Below is a small trained network, with its code and all its weights. Each question gives an input and a class and asks what happens when units are switched off, that is, made to give their printed mean instead of their output.

import numpy as np


def w(rows, s, z=0):
    codes = np.array(rows[::2]) - 128.0
    scale = np.full(codes.shape[1], s)
    scale[-1] = z or s
    return codes * scale


def norm(h):
    return h / np.sqrt((h * h).mean(-1, keepdims=True) + 1e-5)


def f(y):
    return np.maximum(y, 0)


def log_softmax(a):
    a = a - a.max(-1, keepdims=True)
    return a - np.log(np.exp(a).sum(-1, keepdims=True))


def net(x, mask):
    res = np.array(x, float).reshape(1, 5) / 4 @ E
    u = 0
    for l in range(3):
        y = f(norm(res) @ A[l][:, :-1].T + A[l][:, -1])
        res = res + np.where(mask[u : u + 13], y, B[l][:, -1]) @ B[l][:, :-1]
        u += 13
    return log_softmax(norm(res)[-1] @ U[:, :-1].T + U[:, -1])


A, B = {}, {}
E = w([
[177,101,111,168,250,205,64,133,112,220],'x0',
[151,104,131,129,201,66,192,134,225,117],'x1',
[155,198,146,90,155,60,84,120,108,149],'x2',
[151,145,42,173,173,98,146,218,47,45],'x3',
[148,172,69,140,130,169,93,68,193,56],'x4',
],0.0017)
A[0] = w([
[128,121,90,144,111,188,92,129,215,78,88],'L0N0',
[176,203,83,127,139,120,63,59,162,83,68],'L0N1',
[102,127,164,120,56,166,61,104,116,157,122],'L0N2',
[131,135,180,138,162,175,102,98,136,178,75],'L0N3',
[183,147,104,198,189,151,162,163,107,157,122],'L0N4',
[88,5,145,168,111,181,147,140,127,103,29],'L0N5',
[79,63,120,175,140,203,176,109,129,113,18],'L0N6',
[80,69,194,100,92,72,142,211,88,170,8],'L0N7',
[93,68,169,144,169,112,144,204,75,226,16],'L0N8',
[134,107,137,118,179,80,188,93,216,158,81],'L0N9',
[199,189,187,106,166,23,40,100,92,162,42],'L0N10',
[144,148,68,192,153,130,103,205,110,131,13],'L0N11',
[114,178,101,181,97,83,174,178,104,94,138],'L0N12',
],0.003,0.0017)
B[0] = w([
[126,168,187,159,163,124,215,101,79,167,212],'L0N0',
[128,157,182,172,181,158,241,109,71,146,225],'L0N1',
[44,79,156,100,170,99,118,136,164,118,224],'L0N2',
[173,67,127,70,71,67,105,107,116,80,203],'L0N3',
[150,55,175,116,74,49,79,128,168,110,238],'L0N4',
[166,227,57,114,76,112,190,188,172,227,198],'L0N5',
[159,212,78,109,109,102,143,180,177,201,184],'L0N6',
[150,215,171,183,181,159,203,37,90,81,231],'L0N7',
[173,203,167,196,182,157,170,40,87,102,235],'L0N8',
[33,94,179,149,166,118,77,190,148,101,230],'L0N9',
[106,154,27,126,86,176,229,213,184,207,235],'L0N10',
[123,65,127,5,141,163,148,119,114,95,199],'L0N11',
[110,44,169,37,127,135,146,112,149,139,249],'L0N12',
],0.0027,0.0019)
A[1] = w([
[142,191,49,196,139,187,105,13,177,62,76],'L1N0',
[68,151,151,129,32,100,119,107,73,62,48],'L1N1',
[89,156,109,96,68,163,49,127,2,153,140],'L1N2',
[170,56,94,237,175,215,82,134,169,185,82],'L1N3',
[96,145,166,102,55,178,59,75,64,155,96],'L1N4',
[223,151,136,188,164,155,143,82,114,127,58],'L1N5',
[75,145,71,169,44,220,87,131,39,167,76],'L1N6',
[156,219,42,140,68,138,160,185,177,193,89],'L1N7',
[242,97,6,196,136,107,171,190,106,30,116],'L1N8',
[201,73,98,163,174,177,17,142,97,199,36],'L1N9',
[175,71,102,128,177,170,22,152,111,174,61],'L1N10',
[89,194,129,165,70,181,22,122,52,109,51],'L1N11',
[116,117,133,232,168,43,89,147,190,77,10],'L1N12',
],0.0026,0.0013)
B[1] = w([
[123,170,230,183,176,146,220,117,2,195,188],'L1N0',
[254,106,93,204,130,63,83,120,154,129,209],'L1N1',
[124,106,134,146,228,91,162,182,236,109,219],'L1N2',
[220,193,126,144,38,53,108,111,121,131,227],'L1N3',
[144,101,156,142,212,163,131,186,181,95,199],'L1N4',
[103,148,188,154,63,100,123,66,123,113,182],'L1N5',
[106,81,130,173,219,78,190,221,214,124,197],'L1N6',
[114,166,10,140,70,195,171,197,206,221,191],'L1N7',
[66,112,132,36,112,208,76,90,92,200,254],'L1N8',
[220,157,105,155,59,27,81,86,137,76,210],'L1N9',
[187,152,118,124,59,51,85,105,159,89,196],'L1N10',
[94,71,158,164,218,118,184,198,193,65,169],'L1N11',
[90,80,159,213,175,161,104,224,150,122,153],'L1N12',
],0.0027,0.0019)
A[2] = w([
[110,210,114,65,165,74,116,139,130,158,1],'L2N0',
[106,87,170,151,24,85,172,107,139,28,73],'L2N1',
[169,111,77,118,178,112,143,181,23,50,118],'L2N2',
[171,66,167,128,152,126,126,122,115,208,224],'L2N3',
[95,134,109,143,1,80,148,135,130,76,4],'L2N4',
[118,164,138,122,123,93,157,175,62,178,135],'L2N5',
[117,179,163,172,146,181,152,85,65,103,114],'L2N6',
[122,174,145,173,154,169,175,100,80,129,118],'L2N7',
[98,127,184,90,85,169,99,35,224,217,138],'L2N8',
[109,197,119,116,107,86,177,155,144,147,139],'L2N9',
[126,99,70,75,132,145,93,173,57,83,68],'L2N10',
[139,186,57,71,149,117,131,171,112,159,127],'L2N11',
[74,133,111,140,153,77,146,172,164,127,115],'L2N12',
],0.0034,0.00095)
B[2] = w([
[139,109,101,181,67,198,159,156,123,122,165],'L2N0',
[236,197,97,150,172,105,33,93,87,140,223],'L2N1',
[37,104,186,88,94,142,107,69,146,144,216],'L2N2',
[91,222,99,130,87,114,127,128,127,5,221],'L2N3',
[216,172,97,148,125,81,41,97,138,185,180],'L2N4',
[115,163,90,136,152,208,171,54,121,133,198],'L2N5',
[84,154,216,134,182,57,155,110,70,166,185],'L2N6',
[145,164,167,153,108,140,190,121,61,172,197],'L2N7',
[70,52,48,55,114,159,115,150,2,73,251],'L2N8',
[155,117,107,176,135,194,91,141,94,158,227],'L2N9',
[58,76,164,66,92,138,88,60,141,128,168],'L2N10',
[114,94,84,135,12,158,155,98,166,149,180],'L2N11',
[159,98,126,167,148,185,51,182,171,147,207],'L2N12',
],0.0028)
U = w([
[255,184,123,148,87,36,27,70,116,106,254],'0',
[99,204,222,173,183,153,231,74,34,144,225],'1',
[21,44,117,4,96,158,72,90,88,91,119],'2',
[101,82,168,177,219,117,111,239,235,85,30],'3',
[140,172,26,141,55,203,179,178,158,220,16],'4',
],0.0076,0.00055)

Each question gives the input, the list of numbers given to net, and the class t.
The units are the neurons (one row each of A and B). Each row of codes is followed by its name. A weight is (code - 128) times the scale printed after its matrix; where a second scale follows, it is the last column's (A, B and U).
mask holds one flag per neuron, layer by layer. A switched-off neuron (its flag False) gives its mean, the last column of its row in B, instead of its output. The means were averaged over made-up inputs and are rounded, as every weight is.
A unit's drop is (log p(t) with every unit on - log p(t) with that unit switched off) / (log p(t) with every unit on - log p(t) with every unit switched off).
The circuit of an input: a set's keep is (log p(t) with only the set's units on - log p(t) with every unit switched off) / (log p(t) with every unit on - log p(t) with every unit switched off). Starting from the 12 units with the biggest drops (on a tie, the unit counted first), units are removed one at a time, each time the one whose removal leaves the highest keep (on an exact tie, the one counted first), for as long as the keep stays at least 0.8.
circuit, biggest first: the units of the circuit, biggest drop first
most important unit: the unit with the biggest drop
top k neurons: the k neurons with the biggest drops, biggest first
top k neurons in layer l: the k neurons of layer l with the biggest drops, biggest first
drop of u: that unit's drop, to one decimal
input [6,-8,0,7,-4], class 3: most important unit : L1N2
input [0,-8,6,-7,-3], class 3: circuit, biggest first : (L1N2 L1N4 L1N6 L1N11)
input [-4,-4,3,0,-3], class 0: top 2 neurons in layer 1 : (L1N1 L1N0)
input [-8,4,1,7,-4], class 0: top 2 neurons : (L2N1 L2N4)
input [-8,-8,-6,3,-7], class 0: circuit, biggest first : (L2N1 L2N4)
input [6,8,8,3,8], class 1: top 2 neurons in layer 1 : (L1N0 L1N2)
input [-5,-3,-8,0,0], class 4: top 2 neurons : (L0N5 L1N7)
input [3,-5,0,-2,4], class 3: top 3 neurons in layer 0 : (L0N7 L0N8 L0N3)
input [7,-4,-7,-1,-1], class 0: circuit, biggest first : (L1N9 L1N3)
input [-3,-7,4,7,0], class 2: top 4 neurons : (L2N2 L2N10 L0N11 L0N12)
input [4,3,-4,6,7], class 1: top 2 neurons : (L1N0 L0N0)
input [3,-8,-8,-1,7], class 3: circuit, biggest first : (L1N6 L1N11)
input [3,-7,-4,4,7], class 1: top 2 neurons : (L1N0 L0N1)
input [4,5,1,5,2], class 2: circuit, biggest first : (L0N11 L1N8 L2N2)
input [-6,-6,7,4,7], class 1: circuit, biggest first : (L0N1 L1N0)
input [-8,2,-4,6,-3], class 0: most important unit : L2N1
input [-2,-1,7,5,4], class 4: circuit, biggest first : (L0N10 L1N7)
input [4,4,1,-6,6], class 1: top 2 neurons in layer 0 : (L0N1 L0N12)
input [-1,6,-6,-5,7], class 1: top 2 neurons in layer 0 : (L0N0 L0N10)
input [4,4,8,-2,3], class 4: circuit, biggest first : (L0N10)
input [-4,7,-8,3,-2], class 4: top 3 neurons in layer 0 : (L0N5 L0N6 L0N2)
input [-4,-6,7,-5,2], class 4: top 4 neurons in layer 0 : (L0N10 L0N9 L0N12 L0N4)
input [-3,-6,-6,-2,1], class 3: top 2 neurons : (L1N6 L0N10)
input [2,-6,6,-2,0], class 3: top 3 neurons : (L1N2 L1N6 L0N5)
input [-4,-5,-3,2,4], class 3: top 2 neurons : (L1N6 L0N7)
input [-3,-7,-7,-5,8], class 1: top 3 neurons : (L1N0 L0N0 L0N10)
input [-7,-5,-7,-1,3], class 0: circuit, biggest first : (L2N1)
input [-4,-5,7,3,-5], class 4: drop of L0N10 : 1.9
